Below are the code and all the weights of a small trained network. Each question names an input and a class and asks about switching units off, where a switched-off unit gives its printed mean instead of its output.

import numpy as np


def w(rows, s, z=0):
    codes = np.array(rows[::2]) - 128.0
    scale = np.full(codes.shape[1], s)
    scale[-1] = z or s
    return codes * scale


def norm(h):
    return h / np.sqrt((h * h).mean(-1, keepdims=True) + 1e-5)


def f(y):
    return np.maximum(y, 0)


def log_softmax(a):
    a = a - a.max(-1, keepdims=True)
    return a - np.log(np.exp(a).sum(-1, keepdims=True))


def net(x, mask):
    res = np.array(x, float).reshape(1, 3) / 4 @ E
    u = 0
    for l in range(2):
        y = f(norm(res) @ A[l][:, :-1].T + A[l][:, -1])
        res = res + np.where(mask[u : u + 12], y, B[l][:, -1]) @ B[l][:, :-1]
        u += 12
    return log_softmax(norm(res)[-1] @ U[:, :-1].T + U[:, -1])


A, B = {}, {}
E = w([
[38,203,71],'x0',
[203,87,43],'x1',
[199,254,43],'x2',
],0.0057)
A[0] = w([
[132,27,50,45],'L0N1',
[6,141,227,148],'L0N2',
[131,196,37,89],'L0N3',
[155,124,145,4],'L0N4',
[151,29,140,121],'L0N5',
[227,111,67,97],'L0N6',
[161,129,102,73],'L0N7',
[167,86,96,201],'L0N8',
[50,217,88,151],'L0N9',
[225,131,119,79],'L0N10',
[105,156,126,95],'L0N11',
[125,169,58,154],'L0N12',
],0.016,0.0035)
B[0] = w([
[214,83,153,200],'L0N1',
[43,13,133,254],'L0N2',
[174,89,229,232],'L0N3',
[124,178,127,133],'L0N4',
[189,150,53,223],'L0N5',
[35,114,149,237],'L0N6',
[97,122,136,159],'L0N7',
[125,201,150,205],'L0N8',
[174,120,5,241],'L0N9',
[65,189,148,206],'L0N10',
[140,115,109,152],'L0N11',
[162,138,210,210],'L0N12',
],0.026,0.0087)
A[1] = w([
[103,144,163,180],'L1N1',
[120,98,151,205],'L1N2',
[247,169,53,74],'L1N3',
[224,134,105,192],'L1N4',
[85,109,52,137],'L1N5',
[65,217,43,35],'L1N6',
[147,108,113,55],'L1N7',
[249,113,136,61],'L1N8',
[191,160,62,64],'L1N9',
[136,99,102,87],'L1N10',
[107,134,68,4],'L1N11',
[81,132,121,98],'L1N12',
],0.017,0.0033)
B[1] = w([
[108,161,163,178],'L1N1',
[116,150,146,192],'L1N2',
[189,119,207,248],'L1N3',
[191,143,129,246],'L1N4',
[86,94,157,196],'L1N5',
[137,146,2,163],'L1N6',
[120,155,134,151],'L1N7',
[192,108,69,254],'L1N8',
[168,108,156,191],'L1N9',
[106,116,106,169],'L1N10',
[136,100,140,138],'L1N11',
[156,147,115,157],'L1N12',
],0.043,0.0083)
U = w([
[225,109,163,194],'0',
[70,252,77,99],'1',
[87,150,92,1],'2',
[60,212,252,131],'3',
[40,6,118,160],'4',
],0.016,0.0097)

Each question gives the input, the list of numbers given to net, and the class t.
The units are the neurons (one row each of A and B). Each row of codes is followed by its name. A weight is (code - 128) times the scale printed after its matrix; where a second scale follows, it is the last column's (A, B and U).
mask holds one flag per neuron, layer by layer. A switched-off neuron (its flag False) gives its mean, the last column of its row in B, instead of its output. The means were averaged over made-up inputs and are rounded, as every weight is.
A unit's drop is (log p(t) with every unit on - log p(t) with that unit switched off) / (log p(t) with every unit on - log p(t) with every unit switched off).
most important unit: the unit with the biggest drop
top k neurons: the k neurons with the biggest drops, biggest first
top k neurons in layer l: the k neurons of layer l with the biggest drops, biggest first
drop of u: that unit's drop, to one decimal
input [4,2,-8], class 4: most important unit => L0N2
input [2,3,5], class 3: top 2 neurons => L0N6, L0N5
input [-8,2,0], class 1: top 4 neurons => L0N10, L0N6, L0N9, L1N6
input [-8,6,1], class 1: top 2 neurons => L0N6, L0N3
input [-7,7,3], class 1: top 2 neurons => L0N3, L1N6
input [-6,5,-1], class 1: top 3 neurons => L0N10, L0N6, L0N9
input [0,-3,2], class 4: top 4 neurons in layer 0 => L0N2, L0N5, L0N1, L0N8
input [-6,-1,6], class 3: top 2 neurons in layer 0 => L0N9, L0N5
input [-7,-7,6], class 1: drop of L0N3 => 0.5
input [-8,-6,3], class 1: drop of L1N6 => 0.1
input [6,-2,-5], class 4: drop of L1N7 => 0.0
input [4,-7,2], class 4: drop of L0N2 => 0.6
